How the items are linked:
q613 g q255
q613 v q47
q507 g q234
q507 v q176
q488 g q983
q488 v q280
q255 g q993
q255 v q287
q516 g q303
q516 v q663
q36 g q417
q36 v q49
q993 g q49
q993 v q417
q522 g q549
q522 v q677
q677 g q566
q677 v q522
q884 g q12
q884 v q947
q963 g q36
q963 v q988
q287 g q47
q287 v q255
q192 g q30
q192 v q61
q176 g q208
q176 v q507
q85 g q701
q85 v q71
q947 g q16
q947 v q884
q88 g q613
q88 v q83
q408 g q488
q408 v q571
q303 g q51
q303 v q529
q16 g q61
q16 v q30
q701 g q152
q701 v q422
q83 g q192
q83 v q88
q663 g q84
q663 v q516
q279 g q522
q279 v q566
q571 g q867
q571 v q408
q93 g q176
q93 v q234
q417 g q287
q417 v q993
q422 g q71
q422 v q701
q47 g q83
q47 v q613
q84 g q963
q84 v q651
q280 g q571
q280 v q488
q61 g q88
q61 v q192
q30 g q884
q30 v q16
q208 g q280
q208 v q983
q983 g q507
q983 v q208
q549 g q538
q549 v q308
q867 g q529
q867 v q51
q152 g q947
q152 v q12
q71 g q279
q71 v q85
q234 g q601
q234 v q93
q51 g q408
q51 v q867
q529 g q663
q529 v q303
q538 g q93
q538 v q601
q651 g q516
q651 v q84
q566 g q85
q566 v q279
q601 g q308
q601 v q538
q49 g q988
q49 v q36
q12 g q422
q12 v q152
q308 g q677
q308 v q549
q988 g q651
q988 v q963

In the rows, 156 stands for zero.

The rows follow the links: the fewer symbols apart two items are, the more alike their rows tend to be.

Each row is also shifted at random along 4 hidden directions that mean nothing.

Some items, each with a row of numbers:
q51: 186 190 196 143 129 214 201 210 189 201 151 208 111 156 213 83 103 241 149 179 216 89 185 150 158 124 180 158 160 121 156 95 176 197 163 200 195 135 168 140 162 151 176 166
q61: 171 122 185 157 186 53 142 95 128 172 211 150 157 112 148 149 176 176 180 138 145 106 153 210 127 114 159 205 165 157 147 280 186 176 156 147 155 147 153 126 159 147 131 127
q208: 89 210 163 163 169 152 186 120 179 123 107 169 213 170 92 195 171 37 128 155 140 277 139 128 105 147 141 169 124 190 190 92 140 149 118 232 169 214 159 181 140 96 139 180
q308: 115 169 94 193 143 170 160 151 140 158 135 104 193 179 104 215 139 164 198 169 165 267 206 118 239 179 189 127 138 143 183 135 119 174 188 134 149 100 140 178 138 129 175 159
q279: 236 123 211 189 201 135 189 171 167 226 84 214 107 119 157 161 188 164 127 148 127 171 142 157 149 135 112 194 118 137 188 149 205 205 180 222 211 151 185 115 194 114 208 201
q255: 121 129 211 152 194 59 185 155 139 110 211 139 211 106 184 210 187 156 154 132 178 150 163 191 114 170 97 121 97 204 172 182 191 163 141 135 178 97 154 137 169 167 87 114
q571: 107 187 143 108 157 261 120 87 186 122 165 120 208 218 130 116 137 91 132 183 137 195 175 136 117 136 115 185 138 104 102 110 185 150 122 192 120 112 163 231 156 144 121 141
q280: 96 211 155 141 157 207 150 102 163 119 141 141 220 189 119 147 143 98 153 181 175 228 172 139 121 137 164 179 151 143 145 92 160 164 136 208 139 170 178 186 114 120 116 119
q601: 108 148 95 191 162 179 158 183 157 166 123 128 184 167 115 241 129 144 177 154 161 252 181 87 231 185 167 115 94 176 197 148 96 142 179 131 172 114 120 192 172 124 176 195
q16: 197 125 155 141 173 101 140 92 166 184 171 180 123 131 120 154 192 122 144 147 79 121 138 218 127 103 110 221 148 146 112 282 205 184 153 155 143 103 143 168 194 145 160 181
q651: 170 229 194 146 119 173 255 203 163 108 144 211 140 152 188 115 168 138 124 164 190 122 165 224 73 164 149 131 217 170 160 49 189 186 134 201 161 196 201 138 95 182 131 158
q507: 107 116 119 189 177 166 130 208 169 196 117 158 172 152 164 191 109 167 161 127 174 196 141 46 224 179 171 124 83 185 203 167 85 100 181 145 193 182 117 169 212 120 182 213
q287: 109 172 117 177 110 76 195 208 128 144 196 154 170 113 149 184 133 189 201 117 169 132 170 196 189 177 216 114 201 216 177 215 101 137 163 78 166 144 126 153 136 192 143 185
q192: 184 186 133 190 122 115 210 205 113 117 175 132 151 143 176 222 179 202 192 164 192 156 168 223 191 229 220 79 209 190 184 121 132 177 175 86 139 163 161 108 88 215 163 112
q417: 110 131 103 141 131 113 170 196 148 147 186 158 160 138 164 149 132 157 169 112 124 112 154 168 174 169 136 120 164 198 141 241 115 102 148 88 159 116 101 212 196 189 150 228
q516: 197 192 222 122 143 230 219 197 186 140 168 175 137 164 214 118 143 209 133 190 200 88 213 178 108 147 123 133 136 115 142 56 226 207 149 191 175 73 179 164 157 177 143 139
q85: 187 155 98 153 142 233 86 85 156 148 147 90 140 222 105 179 177 133 165 209 112 199 167 152 192 161 152 174 167 88 94 174 180 171 152 141 85 108 163 192 135 157 186 126

Start here and follow the symbols in turn, left to right. Where do you end up?
Answers are names.
193 240 196 166 112 207 261 221 199 173 119 251 107 134 172 100 142 170 116 172 175 114 178 200 98 117 162 144 173 140 169 66 178 215 134 215 188 164 178 145 141 139 192 212
g v v: q51
173 192 88 171 128 210 134 107 152 145 136 106 160 204 95 197 168 128 182 193 123 228 179 162 208 169 191 159 188 113 147 152 147 181 161 139 100 126 158 186 112 143 181 143
v v g: q85
133 204 211 157 147 99 235 181 128 94 183 182 185 119 174 171 186 124 147 146 191 155 156 230 78 185 155 130 178 224 181 89 183 176 128 170 160 183 183 122 97 182 105 119
v g v: q993
153 77 197 133 215 57 124 126 139 141 207 122 180 114 179 182 190 153 154 124 129 116 146 178 126 143 78 166 95 168 138 256 199 142 156 128 171 83 129 150 203 162 118 145
g g: q255
90 144 191 159 216 142 125 114 138 149 143 137 234 180 137 181 148 104 157 149 170 256 145 88 147 154 156 188 130 181 188 108 144 130 152 215 172 228 180 143 138 107 129 119
g v: q983
204 163 141 171 146 120 148 75 178 182 135 185 100 134 113 166 202 122 137 172 84 138 112 204 126 121 166 220 155 150 131 262 193 196 128 163 115 187 147 150 168 136 189 159
v g g: q422
267 172 183 184 140 190 208 198 143 159 118 179 81 150 167 194 209 198 136 179 159 135 168 215 153 180 152 134 180 126 161 95 219 232 169 169 151 130 189 113 132 179 202 139
v v: q12
128 219 196 167 131 39 275 187 117 96 166 197 200 98 150 181 185 121 159 120 163 170 170 265 82 148 143 136 212 222 200 125 162 191 133 176 176 176 182 118 89 155 119 153
g g: q988
138 117 209 186 225 90 178 141 144 197 116 162 194 134 137 195 156 155 154 129 173 245 166 107 158 131 142 192 105 166 217 149 167 174 191 219 220 168 172 111 179 89 151 162
g v g: q601
265 100 210 170 211 164 119 165 168 201 110 180 89 165 200 151 201 169 120 164 147 125 110 130 146 178 130 183 137 131 159 153 204 175 170 193 159 210 187 113 197 160 202 139
v g v: q422
122 177 122 99 130 251 108 118 218 165 180 165 136 178 153 75 122 140 134 177 148 92 156 141 142 111 136 179 126 110 84 207 163 138 119 146 125 102 122 233 197 153 147 178
g v g: q516
174 175 167 166 134 207 189 215 192 215 119 233 113 144 184 87 113 199 133 152 182 112 159 129 159 127 187 160 153 139 172 123 139 159 159 197 211 185 161 152 186 130 205 217
g g: q983
108 92 199 166 248 119 113 131 158 162 128 137 218 163 144 199 167 93 130 136 149 249 124 62 144 164 113 183 76 194 192 140 148 119 167 208 191 215 164 151 191 107 126 150
v g: q601
149 189 114 174 103 105 219 222 109 109 168 149 165 134 148 209 172 160 193 137 153 163 164 222 173 208 167 86 228 200 177 143 128 145 166 93 151 142 147 147 112 216 148 181
g v g: q88
249 167 172 198 132 157 169 187 147 134 150 145 96 154 194 204 206 204 158 197 199 139 131 199 175 243 213 111 172 168 179 99 172 204 160 115 127 217 175 83 111 196 184 76
v v v: q947
154 125 177 157 166 198 127 215 172 222 177 157 143 144 218 110 69 290 189 168 242 98 194 64 231 122 223 156 100 128 183 146 135 156 191 154 213 121 148 148 200 137 186 144
g v v: q983
